Here is a tiny trained network, its code and every weight. The questions are about switching its units off for an input and a class, where a switched-off unit gives its printed mean instead of its output.

import numpy as np


def w(rows, s, z=0):
    codes = np.array(rows[::2]) - 128.0
    scale = np.full(codes.shape[1], s)
    scale[-1] = z or s
    return codes * scale


def f(y):
    return y / 2 * (1 + np.tanh(0.7978845608 * (y + 0.044715 * y**3)))


def log_softmax(a):
    a = a - a.max(-1, keepdims=True)
    return a - np.log(np.exp(a).sum(-1, keepdims=True))


def net(x, mask):
    res = np.array(x, float).reshape(1, 6) / 4 @ E
    y = f(res @ A[0][:, :-1].T + A[0][:, -1])
    res = res + np.where(mask, y, B[0][:, -1]) @ B[0][:, :-1]
    return log_softmax(res[-1] @ U[:, :-1].T + U[:, -1])


A, B = {}, {}
E = w([
[119,122,77,250],'x0',
[55,177,79,141],'x1',
[154,26,20,175],'x2',
[254,143,67,107],'x3',
[132,169,118,155],'x4',
[85,83,184,92],'x5',
],0.0075)
A[0] = w([
[80,148,86,179,230],'N1',
[106,111,109,99,73],'N2',
[85,129,91,169,209],'N3',
[162,77,136,84,192],'N4',
[121,151,225,184,251],'N5',
[132,151,72,141,51],'N6',
[148,122,187,117,91],'N7',
[211,202,145,87,224],'N8',
[68,114,185,160,200],'N9',
[90,98,85,112,233],'N10',
[128,89,254,118,103],'N11',
[160,186,128,135,87],'N12',
[124,152,144,165,117],'N13',
[194,146,88,135,164],'N14',
[102,154,100,133,115],'N15',
[136,117,140,147,19],'N16',
[103,49,153,150,170],'N17',
[156,107,127,103,164],'N18',
[102,83,165,123,177],'N19',
[77,113,119,96,71],'N20',
],0.015,0.003)
B[0] = w([
[71,132,89,171,224],'N1',
[132,127,113,129,135],'N2',
[81,123,83,166,206],'N3',
[98,84,84,84,214],'N4',
[162,141,197,180,224],'N5',
[140,160,150,126,164],'N6',
[184,120,142,109,166],'N7',
[87,194,184,59,254],'N8',
[178,132,118,192,219],'N9',
[68,113,102,139,191],'N10',
[251,67,146,141,232],'N11',
[124,179,164,118,161],'N12',
[121,153,145,148,147],'N13',
[71,154,124,101,216],'N14',
[120,145,135,160,150],'N15',
[148,138,114,121,118],'N16',
[153,96,54,129,200],'N17',
[122,107,108,90,172],'N18',
[179,118,93,141,181],'N19',
[164,129,84,142,156],'N20',
],0.024,0.0083)
U = w([
[138,180,244,190,4],'0',
[230,82,208,150,166],'1',
[65,136,124,156,194],'2',
[170,152,216,2,112],'3',
[98,189,84,213,206],'4',
[151,105,83,89,40],'5',
],0.0091,0.0028)

Each question gives the input, the list of numbers given to net, and the class t.
The units are the neurons (one row each of A and B). Each row of codes is followed by its name. A weight is (code - 128) times the scale printed after its matrix; where a second scale follows, it is the last column's (A, B and U).
mask holds one flag per neuron, in row order. A switched-off neuron (its flag False) gives its mean, the last column of its row in B, instead of its output. The means were averaged over made-up inputs and are rounded, as every weight is.
A unit's drop is (log p(t) with every unit on - log p(t) with that unit switched off) / (log p(t) with every unit on - log p(t) with every unit switched off).
The circuit of an input: a set's keep is (log p(t) with only the set's units on - log p(t) with every unit switched off) / (log p(t) with every unit on - log p(t) with every unit switched off). Starting from the 12 units with the biggest drops (on a tie, the unit counted first), units are removed one at a time, each time the one whose removal leaves the highest keep (on an exact tie, the one counted first), for as long as the keep stays at least 0.8.
units of the circuit, in order: the units of the circuit, biggest drop first
k most important neurons: the k neurons with the biggest drops, biggest first
drop when u is switched off: that unit's drop, to one decimal
input [2,0,-6,-4,3,-8], class 0: most important neuron => N5
input [8,-8,-1,-1,8,-6], class 0: units of the circuit, in order => N5, N17
input [6,-6,0,-5,8,2], class 1: units of the circuit, in order => N5, N8
input [-4,-3,3,3,-5,3], class 5: 4 most important neurons => N4, N5, N8, N12
input [4,3,3,5,-4,0], class 2: units of the circuit, in order => N9, N14
input [-8,-3,3,3,-7,8], class 5: 3 most important neurons => N4, N5, N18
input [2,-2,-7,3,2,0], class 3: 4 most important neurons => N8, N1, N9, N3
input [6,2,-5,5,3,-8], class 0: 2 most important neurons => N8, N12
input [3,0,-4,-8,-3,-3], class 1: 3 most important neurons => N11, N5, N8
input [1,2,-6,3,4,4], class 0: 3 most important neurons => N5, N4, N18
input [4,-2,5,7,4,-4], class 2: 2 most important neurons => N14, N9
input [-2,-3,6,8,-3,1], class 3: drop when N18 is switched off => 0.0
input [8,-7,4,8,4,-6], class 3: drop when N9 is switched off => 0.2
input [5,-8,-7,5,6,-7], class 3: units of the circuit, in order => N8
input [7,-3,-4,8,5,2], class 3: drop when N8 is switched off => 0.1
